Here is a tiny trained network, its code and every weight. The questions are about switching its units off for an input and a class, where a switched-off unit gives its printed mean instead of its output.

import numpy as np


def w(rows, s, z=0):
    codes = np.array(rows[::2]) - 128.0
    scale = np.full(codes.shape[1], s)
    scale[-1] = z or s
    return codes * scale


def f(y):
    return np.maximum(y, 0)


def log_softmax(a):
    a = a - a.max(-1, keepdims=True)
    return a - np.log(np.exp(a).sum(-1, keepdims=True))


def net(x, mask):
    res = np.array(x, float).reshape(1, 4) / 4 @ E
    y = f(res @ A[0][:, :-1].T + A[0][:, -1])
    res = res + np.where(mask, y, B[0][:, -1]) @ B[0][:, :-1]
    return log_softmax(res[-1] @ U[:, :-1].T + U[:, -1])


A, B = {}, {}
E = w([
[175,170,167,167,68,160,175,85,118],'x0',
[161,89,105,247,59,127,93,143,153],'x1',
[88,146,142,128,140,144,125,148,170],'x2',
[108,85,174,177,140,78,173,169,109],'x3',
],0.015)
A[0] = w([
[150,168,203,166,147,153,202,100,119,13],'n0',
[88,91,81,74,192,45,92,132,130,26],'n1',
[86,109,175,139,140,84,193,130,90,21],'n2',
[118,144,107,90,175,111,244,119,133,2],'n3',
[140,183,63,113,153,131,134,90,137,172],'n4',
[88,105,162,153,150,119,189,130,93,71],'n5',
[88,171,206,133,64,145,206,60,91,10],'n6',
[174,226,112,142,143,210,194,135,114,66],'n7',
[144,149,155,66,193,119,184,89,124,13],'n8',
[123,105,195,135,104,61,159,161,126,57],'n9',
],0.011,0.0019)
B[0] = w([
[132,87,198,175,177,133,71,165,80,220],'n0',
[162,86,174,90,131,60,72,160,63,252],'n1',
[81,244,132,114,104,144,89,17,111,214],'n2',
[143,83,63,151,140,62,196,167,171,212],'n3',
[135,148,122,73,136,210,124,58,140,181],'n4',
[135,209,149,93,100,162,130,71,136,202],'n5',
[125,123,195,127,153,107,110,185,82,238],'n6',
[71,136,210,115,155,142,163,138,90,207],'n7',
[144,126,94,195,17,55,183,116,254,230],'n8',
[108,204,61,66,119,186,142,63,169,215],'n9',
],0.0095,0.011)
U = w([
[81,193,101,48,142,234,66,1,122,247],'0',
[119,104,193,114,202,110,68,221,23,73],'1',
[164,106,85,239,55,121,166,155,211,72],'2',
],0.0088,0.0015)

Each question gives the input, the list of numbers given to net, and the class t.
The units are the neurons (one row each of A and B). Each row of codes is followed by its name. A weight is (code - 128) times the scale printed after its matrix; where a second scale follows, it is the last column's (A, B and U).
mask holds one flag per neuron, in row order. A switched-off neuron (its flag False) gives its mean, the last column of its row in B, instead of its output. The means were averaged over made-up inputs and are rounded, as every weight is.
A unit's drop is (log p(t) with every unit on - log p(t) with that unit switched off) / (log p(t) with every unit on - log p(t) with every unit switched off).
The circuit of an input: a set's keep is (log p(t) with only the set's units on - log p(t) with every unit switched off) / (log p(t) with every unit on - log p(t) with every unit switched off). Starting from all 10 units, units are removed one at a time, each time the one whose removal leaves the highest keep (on an exact tie, the one counted first), for as long as the keep stays at least 0.8.
circuit, biggest first: the units of the circuit, biggest drop first
most important unit: the unit with the biggest drop
top k neurons: the k neurons with the biggest drops, biggest first
drop when u is switched off: that unit's drop, to one decimal
input [-1,7,-2,8], class 0: circuit, biggest first -> [n9 n8]
input [-7,-8,-6,-6], class 2: circuit, biggest first -> [n8]
input [-5,1,-7,6], class 0: top 2 neurons -> [n9 n2]
input [-6,6,-6,-4], class 1: top 2 neurons -> [n8 n9]
input [8,4,3,8], class 0: top 4 neurons -> [n9 n2 n5 n1]
input [-4,-7,-7,4], class 2: top 2 neurons -> [n8 n3]
input [1,4,5,4], class 0: top 2 neurons -> [n8 n3]
input [7,3,8,8], class 0: top 3 neurons -> [n9 n2 n5]
input [0,-6,-1,7], class 0: top 3 neurons -> [n2 n5 n9]
input [8,-2,8,8], class 0: top 4 neurons -> [n9 n2 n5 n1]
input [6,-3,6,4], class 1: top 2 neurons -> [n6 n0]
input [7,-5,7,-5], class 1: top 2 neurons -> [n6 n7]
input [2,-4,-2,5], class 0: top 2 neurons -> [n2 n5]
input [-6,-3,0,-3], class 1: circuit, biggest first -> [n1]
input [3,-5,-2,6], class 0: top 3 neurons -> [n2 n5 n9]
input [-6,7,1,8], class 0: top 2 neurons -> [n9 n8]
input [-8,-3,1,-5], class 1: drop when n9 is switched off -> 0.1
input [-5,-6,5,-3], class 2: drop when n8 is switched off -> 0.8
input [5,-8,-5,-7], class 2: drop when n3 is switched off -> 0.3
input [-4,-7,-4,-3], class 2: drop when n8 is switched off -> 0.7
input [-7,-1,7,-4], class 1: most important unit -> n1
